Here is a tiny trained network, its code and every weight. The questions are about switching its units off for an input and a target symbol, where a switched-off unit gives its printed mean instead of its output.

import numpy as np


def w(rows, s, z=0):
    codes = np.array(rows[::2]) - 128.0
    scale = np.full(codes.shape[1], s)
    scale[-1] = z or s
    return codes * scale


def norm(h):
    return h / np.sqrt((h * h).mean(-1, keepdims=True) + 1e-5)


def f(y):
    return np.maximum(y, 0)


def softmax(a):
    e = np.exp(a - a.max(-1, keepdims=True))
    return e / e.sum(-1, keepdims=True)


def log_softmax(a):
    a = a - a.max(-1, keepdims=True)
    return a - np.log(np.exp(a).sum(-1, keepdims=True))


def net(x, mask):
    ids = ['αγδεζηθλμξπστψω'.index(c) for c in x.split()]
    T = len(ids)
    res = E[ids] + P[:T]
    u = 0
    for l in range(2):
        q, k, v = (norm(res) @ M[l].T for M in (Q, K, V))
        z = softmax(np.where(np.tri(T) > 0, q @ k.T / 2**0.5, -1e9)) @ v
        res = res + np.where(mask[u], z, O[l][:, -1]) @ O[l][:, :-1]
        u += 1
        y = f(norm(res) @ A[l][:, :-1].T + A[l][:, -1])
        res = res + np.where(mask[u : u + 12], y, B[l][:, -1]) @ B[l][:, :-1]
        u += 12
    return log_softmax(norm(res)[-1] @ U[:, :-1].T + U[:, -1])


Q, K, V, O, A, B = {}, {}, {}, {}, {}, {}
E = w([
[179,79,79],'α',
[66,98,100],'γ',
[100,116,129],'δ',
[152,157,3],'ε',
[102,174,95],'ζ',
[156,159,145],'η',
[120,133,120],'θ',
[154,141,136],'λ',
[145,172,244],'μ',
[144,153,75],'ξ',
[151,78,104],'π',
[90,137,122],'σ',
[91,119,131],'τ',
[126,30,106],'ψ',
[166,172,139],'ω',
],0.038)
P = w([
[153,43,255],'0',
[89,182,97],'1',
[90,183,97],'2',
[95,183,98],'3',
[89,181,98],'4',
[96,187,97],'5',
[102,186,100],'6',
[96,188,97],'7',
[97,191,97],'8',
],0.0069)
Q[0] = w([
[81,211,132],'0.h0',
[254,169,84],'0.h0',
],0.036)
K[0] = w([
[30,174,111],'0.h0',
[245,252,197],'0.h0',
],0.028)
V[0] = w([
[8,193,60],'0.h0',
[86,102,49],'0.h0',
],0.016)
O[0] = w([
[65,228,96,246],'0.h0',
[8,170,114,160],'0.h0',
],0.014,0.013)
A[0] = w([
[180,115,76,28],'0.n0',
[153,136,91,112],'0.n1',
[105,5,14,139],'0.n2',
[166,200,157,182],'0.n3',
[164,140,84,124],'0.n4',
[162,135,56,59],'0.n5',
[134,64,134,72],'0.n6',
[170,165,26,97],'0.n7',
[96,110,91,73],'0.n8',
[90,135,210,146],'0.n9',
[193,225,211,3],'0.n10',
[98,108,191,117],'0.n11',
],0.024,0.0052)
B[0] = w([
[200,113,49,196],'0.n0',
[142,135,101,170],'0.n1',
[159,225,190,228],'0.n2',
[112,184,162,253],'0.n3',
[142,132,85,190],'0.n4',
[126,122,54,183],'0.n5',
[166,78,49,173],'0.n6',
[65,56,121,247],'0.n7',
[89,122,89,186],'0.n8',
[31,169,99,216],'0.n9',
[132,253,193,203],'0.n10',
[23,143,104,158],'0.n11',
],0.037,0.0068)
Q[1] = w([
[66,180,153],'1.h0',
[36,2,130],'1.h0',
],0.032)
K[1] = w([
[122,38,240],'1.h0',
[53,4,70],'1.h0',
],0.032)
V[1] = w([
[187,253,31],'1.h0',
[70,186,100],'1.h0',
],0.026)
O[1] = w([
[251,225,81,251],'1.h0',
[246,25,126,212],'1.h0',
],0.019,0.018)
A[1] = w([
[132,123,131,89],'1.n0',
[106,161,179,116],'1.n1',
[106,165,177,158],'1.n2',
[98,121,191,97],'1.n3',
[148,190,222,1],'1.n4',
[88,120,215,90],'1.n5',
[159,154,181,71],'1.n6',
[133,123,138,110],'1.n7',
[143,64,131,124],'1.n8',
[121,142,171,55],'1.n9',
[100,162,252,62],'1.n10',
[82,167,249,92],'1.n11',
],0.042,0.0079)
B[1] = w([
[128,140,92,128],'1.n0',
[155,136,174,223],'1.n1',
[103,90,188,255],'1.n2',
[88,81,187,144],'1.n3',
[108,3,206,254],'1.n4',
[71,57,199,151],'1.n5',
[82,189,150,212],'1.n6',
[125,138,115,128],'1.n7',
[119,93,208,154],'1.n8',
[177,138,95,145],'1.n9',
[233,167,8,201],'1.n10',
[246,71,65,236],'1.n11',
],0.073,0.007)
U = w([
[145,200,167,72],'α',
[32,99,90,253],'γ',
[107,163,97,103],'δ',
[115,36,40,8],'ε',
[121,142,79,209],'ζ',
[179,145,115,95],'η',
[99,174,108,112],'θ',
[200,235,139,61],'λ',
[231,47,115,116],'μ',
[90,6,156,124],'ξ',
[140,157,240,150],'π',
[95,174,162,97],'σ',
[53,183,209,95],'τ',
[96,180,157,86],'ψ',
[137,155,90,125],'ω',
],0.019,0.006)

Each question gives the input, a string of symbols that net reads in full, and the target symbol t.
The units are the heads (2 rows each of Q, K, V and O) and the neurons (one row each of A and B). Each row of codes is followed by its name. A weight is (code - 128) times the scale printed after its matrix; where a second scale follows, it is the last column's (O, A, B and U).
mask holds one flag per unit, layer by layer, with each layer's heads first. A switched-off unit (its flag False) gives its mean, the last column of its rows in O or B, instead of its output. The means were averaged over made-up inputs and are rounded, as every weight is.
A unit's drop is (log p(t) with every unit on - log p(t) with that unit switched off) / (log p(t) with every unit on - log p(t) with every unit switched off).
The circuit of an input: a set's keep is (log p(t) with only the set's units on - log p(t) with every unit switched off) / (log p(t) with every unit on - log p(t) with every unit switched off). Starting from the 12 units with the biggest drops (on a tie, the unit counted first), units are removed one at a time, each time the one whose removal leaves the highest keep (on an exact tie, the one counted first), for as long as the keep stays at least 0.8.
units of the circuit, in order: the units of the circuit, biggest drop first
unit that matters most: the unit with the biggest drop
top k neurons: the k neurons with the biggest drops, biggest first
top k neurons in layer l: the k neurons of layer l with the biggest drops, biggest first
input ξ τ η δ, target ξ: unit that matters most => 0.n10
input δ σ π, target π: units of the circuit, in order => (0.n2; 1.n4; 1.n6)
input μ ζ δ ζ, target τ: units of the circuit, in order => (1.n11; 1.n10)
input λ ψ α ω, target π: top 2 neurons => (0.n10; 1.n4)
input π δ σ ω λ τ ξ ε δ, target π: units of the circuit, in order => (0.h0; 1.n2; 0.n0)
input θ σ η μ τ μ ε λ τ, target λ: top 3 neurons => (0.n7; 0.n2; 1.n4)
input ξ μ τ π δ, target ξ: units of the circuit, in order => (1.h0; 0.n7; 0.n10; 0.n2)
input θ θ ε ω ζ ω θ, target λ: top 3 neurons in layer 0 => (0.n2; 0.n7; 0.n9)
input ξ θ π ξ τ λ ζ μ θ, target ξ: units of the circuit, in order => (0.n7; 1.h0; 0.n10)
input τ λ ξ τ δ ζ π η σ, target γ: top 4 neurons in layer 0 => (0.n2; 0.n10; 0.n9; 0.n0)
input μ μ η τ γ δ, target τ: top 2 neurons => (0.n10; 0.n7)
input μ ψ δ, target τ: top 3 neurons => (0.n10; 0.n2; 0.n0)
input μ γ τ, target τ: top 2 neurons in layer 0 => (0.n10; 0.n7)
input μ π τ λ μ τ, target τ: top 3 neurons in layer 1 => (1.n11; 1.n4; 1.n10)
input θ σ ξ τ δ, target λ: top neuron in layer 1 => (1.n4)
input π π λ σ, target π: top 2 neurons in layer 1 => (1.n2; 1.n10)
input μ λ τ σ, target τ: units of the circuit, in order => (0.h0; 1.n11)
input μ τ ψ μ γ δ ξ ω, target π: units of the circuit, in order => (0.n10; 1.n4; 1.n6)
input π δ μ ξ δ λ σ τ, target π: top 4 neurons => (0.n2; 0.n9; 0.n7; 1.n2)
input τ τ δ τ λ τ μ ζ, target γ: top 4 neurons => (0.n2; 0.n10; 1.n11; 0.n7)
